Below are the code and all the weights of a small trained network. Each question names an input and a target symbol and asks about switching units off, where a switched-off unit gives its printed mean instead of its output.

import numpy as np


def w(rows, s, z=0):
    codes = np.array(rows[::2]) - 128.0
    scale = np.full(codes.shape[1], s)
    scale[-1] = z or s
    return codes * scale


def f(y):
    return np.maximum(y, 0)


def softmax(a):
    e = np.exp(a - a.max(-1, keepdims=True))
    return e / e.sum(-1, keepdims=True)


def log_softmax(a):
    a = a - a.max(-1, keepdims=True)
    return a - np.log(np.exp(a).sum(-1, keepdims=True))


def net(x, mask):
    ids = ['αβγδεζθλμξπσφψω'.index(c) for c in x.split()]
    T = len(ids)
    res = E[ids] + P[:T]
    u = 0
    for l in range(2):
        q, k, v = (res @ M[l].T for M in (Q, K, V))
        z = softmax(np.where(np.tri(T) > 0, q @ k.T / 2**0.5, -1e9)) @ v
        res = res + np.where(mask[u], z, O[l][:, -1]) @ O[l][:, :-1]
        u += 1
        y = f(res @ A[l][:, :-1].T + A[l][:, -1])
        res = res + np.where(mask[u : u + 16], y, B[l][:, -1]) @ B[l][:, :-1]
        u += 16
    return log_softmax(res[-1] @ U[:, :-1].T + U[:, -1])


Q, K, V, O, A, B = {}, {}, {}, {}, {}, {}
E = w([
[4,146,171,91],'α',
[58,98,175,39],'β',
[105,94,162,159],'γ',
[138,174,103,182],'δ',
[159,133,155,178],'ε',
[76,197,65,132],'ζ',
[148,221,120,58],'θ',
[160,102,168,96],'λ',
[103,119,164,87],'μ',
[144,141,228,118],'ξ',
[170,35,137,149],'π',
[99,32,173,98],'σ',
[186,124,97,69],'φ',
[149,100,190,52],'ψ',
[116,92,97,197],'ω',
],0.019)
P = w([
[81,108,97,160],'0',
[102,92,122,166],'1',
[140,89,140,167],'2',
[167,89,156,168],'3',
[180,91,176,167],'4',
[172,86,196,169],'5',
[177,78,216,169],'6',
[168,77,230,173],'7',
[174,70,247,171],'8',
[175,70,254,174],'9',
],0.0052)
Q[0] = w([
[148,179,164,100],'L0H0',
[161,189,1,110],'L0H0',
],0.031)
K[0] = w([
[192,135,203,74],'L0H0',
[103,217,3,63],'L0H0',
],0.022)
V[0] = w([
[145,135,243,220],'L0H0',
[69,175,254,96],'L0H0',
],0.0048)
O[0] = w([
[1,210,128,180,253],'L0H0',
[176,232,66,102,171],'L0H0',
],0.0066,0.0031)
A[0] = w([
[151,83,21,216,55],'L0N0',
[177,204,58,105,80],'L0N1',
[89,172,121,153,236],'L0N2',
[203,70,147,82,81],'L0N3',
[127,112,27,98,72],'L0N4',
[203,196,163,233,98],'L0N5',
[146,157,2,69,168],'L0N6',
[57,166,146,187,186],'L0N7',
[71,181,37,208,178],'L0N8',
[191,134,87,67,146],'L0N9',
[146,160,47,241,50],'L0N10',
[103,155,84,43,2],'L0N11',
[42,146,96,43,20],'L0N12',
[121,117,176,174,46],'L0N13',
[109,134,201,105,77],'L0N14',
[122,148,175,133,133],'L0N15',
],0.0082,0.0039)
B[0] = w([
[67,164,94,176,151],'L0N0',
[87,99,133,177,154],'L0N1',
[161,98,180,116,223],'L0N2',
[90,99,127,120,160],'L0N3',
[189,136,67,123,138],'L0N4',
[94,139,25,91,174],'L0N5',
[169,100,127,186,168],'L0N6',
[191,93,116,130,254],'L0N7',
[140,167,194,122,200],'L0N8',
[139,91,172,67,153],'L0N9',
[72,151,39,123,151],'L0N10',
[66,99,147,156,137],'L0N11',
[152,135,6,128,152],'L0N12',
[146,129,95,175,172],'L0N13',
[104,145,68,150,176],'L0N14',
[146,129,86,124,176],'L0N15',
],0.017,0.006)
Q[1] = w([
[214,82,193,109],'L1H0',
[135,221,128,250],'L1H0',
],0.017)
K[1] = w([
[143,71,211,168],'L1H0',
[225,250,109,171],'L1H0',
],0.015)
V[1] = w([
[102,225,255,72],'L1H0',
[237,92,132,64],'L1H0',
],0.006)
O[1] = w([
[162,162,2,174,2],'L1H0',
[175,68,101,114,164],'L1H0',
],0.0067,0.0064)
A[1] = w([
[153,182,110,187,142],'L1N0',
[133,159,81,60,113],'L1N1',
[150,109,24,143,112],'L1N2',
[164,144,128,56,176],'L1N3',
[111,138,123,34,3],'L1N4',
[147,114,100,115,134],'L1N5',
[151,108,105,138,91],'L1N6',
[90,128,133,196,82],'L1N7',
[134,176,206,118,138],'L1N8',
[156,78,62,137,86],'L1N9',
[132,109,115,73,54],'L1N10',
[153,249,123,66,55],'L1N11',
[62,199,132,131,95],'L1N12',
[94,88,85,173,33],'L1N13',
[165,188,131,66,77],'L1N14',
[131,154,197,55,133],'L1N15',
],0.012,0.0045)
B[1] = w([
[168,129,36,162,226],'L1N0',
[155,204,124,226,199],'L1N1',
[106,70,149,36,214],'L1N2',
[168,236,126,148,237],'L1N3',
[155,55,124,234,177],'L1N4',
[114,100,117,110,190],'L1N5',
[141,158,147,125,190],'L1N6',
[183,198,111,107,233],'L1N7',
[54,90,187,127,191],'L1N8',
[60,171,149,132,255],'L1N9',
[115,76,76,128,191],'L1N10',
[79,110,249,82,167],'L1N11',
[126,122,97,66,168],'L1N12',
[123,240,171,170,209],'L1N13',
[196,113,200,150,153],'L1N14',
[119,175,46,60,211],'L1N15',
],0.014,0.003)
U = w([
[118,138,130,141,24],'α',
[29,108,50,201,167],'β',
[169,50,208,167,209],'γ',
[76,170,106,88,205],'δ',
[200,199,196,71,54],'ε',
[184,129,76,210,154],'ζ',
[122,137,126,123,100],'θ',
[121,143,120,130,105],'λ',
[180,107,102,52,166],'μ',
[119,132,131,144,71],'ξ',
[33,181,184,220,76],'π',
[1,75,142,106,253],'σ',
[111,141,130,128,108],'φ',
[115,147,119,127,86],'ψ',
[94,198,100,170,33],'ω',
],0.009,0.0034)

Each question gives the input, a string of symbols that net reads in full, and the target symbol t.
The units are the heads (2 rows each of Q, K, V and O) and the neurons (one row each of A and B). Each row of codes is followed by its name. A weight is (code - 128) times the scale printed after its matrix; where a second scale follows, it is the last column's (O, A, B and U).
mask holds one flag per unit, layer by layer, with each layer's heads first. A switched-off unit (its flag False) gives its mean, the last column of its rows in O or B, instead of its output. The means were averaged over made-up inputs and are rounded, as every weight is.
A unit's drop is (log p(t) with every unit on - log p(t) with that unit switched off) / (log p(t) with every unit on - log p(t) with every unit switched off).
The circuit of an input: a set's keep is (log p(t) with only the set's units on - log p(t) with every unit switched off) / (log p(t) with every unit on - log p(t) with every unit switched off). Starting from the 12 units with the biggest drops (on a tie, the unit counted first), units are removed one at a time, each time the one whose removal leaves the highest keep (on an exact tie, the one counted first), for as long as the keep stays at least 0.8.
circuit, biggest first: the units of the circuit, biggest drop first
most important unit: the unit with the biggest drop
k most important neurons: the k neurons with the biggest drops, biggest first
top k neurons in layer l: the k neurons of layer l with the biggest drops, biggest first
input ζ γ π γ φ γ γ ζ θ, target μ: most important neuron	L0N9
input μ ψ ω δ ζ, target ζ: circuit, biggest first	L0N6, L1N0
input θ μ γ π γ ζ ε, target σ: circuit, biggest first	L0N5, L1N2, L1N9
input β μ α γ σ σ π β ζ ψ, target σ: circuit, biggest first	L0N7, L1N8
input γ μ γ σ π ξ β, target β: top 4 neurons in layer 0	L0N12, L0N11, L0N8, L0N14
input π γ ξ ζ γ γ δ π γ μ, target σ: circuit, biggest first	L1H0, L1N8, L0H0
input σ π ψ, target σ: circuit, biggest first	L0N7, L0H0, L0N3
input γ μ μ π γ θ ζ μ ζ ζ, target ζ: circuit, biggest first	L1H0, L1N0
input θ π π γ θ, target σ: circuit, biggest first	L1N8, L0N9, L1H0, L0N7
input λ γ μ φ γ γ π ω, target ω: circuit, biggest first	L0N0, L1N7, L1N13
input ω ζ φ λ, target μ: 2 most important neurons	L1N15, L0N9
input γ σ π γ ζ δ, target δ: 2 most important neurons	L0N5, L0N10
input γ φ ξ γ λ ε, target ε: 4 most important neurons	L0N5, L0N8, L1N11, L1N14
input ξ β γ ζ λ π μ λ ζ θ, target σ: top 3 neurons in layer 0	L0N1, L0N9, L0N11
input ξ ψ λ, target ε: top 2 neurons in layer 1	L1N3, L1N14
input ψ ε ψ σ, target σ: most important unit	L1N3
input ζ γ ζ γ ζ ξ γ μ, target ε: top 3 neurons in layer 1	L1N3, L1N14, L1N11
input σ ψ α δ φ γ γ β, target β: 2 most important neurons	L0N12, L1N4
input φ γ γ ζ ζ θ, target μ: 2 most important neurons	L0N9, L1N15
input β β γ ψ, target ζ: most important neuron	L0N9
input ζ γ ζ γ ψ, target ζ: 2 most important neurons	L1N4, L0N3
input γ θ γ ζ ω, target ω: top 2 neurons in layer 1	L1N13, L1N7
input γ ζ β π γ μ γ σ σ, target σ: top 2 neurons in layer 0	L0N12, L0N3
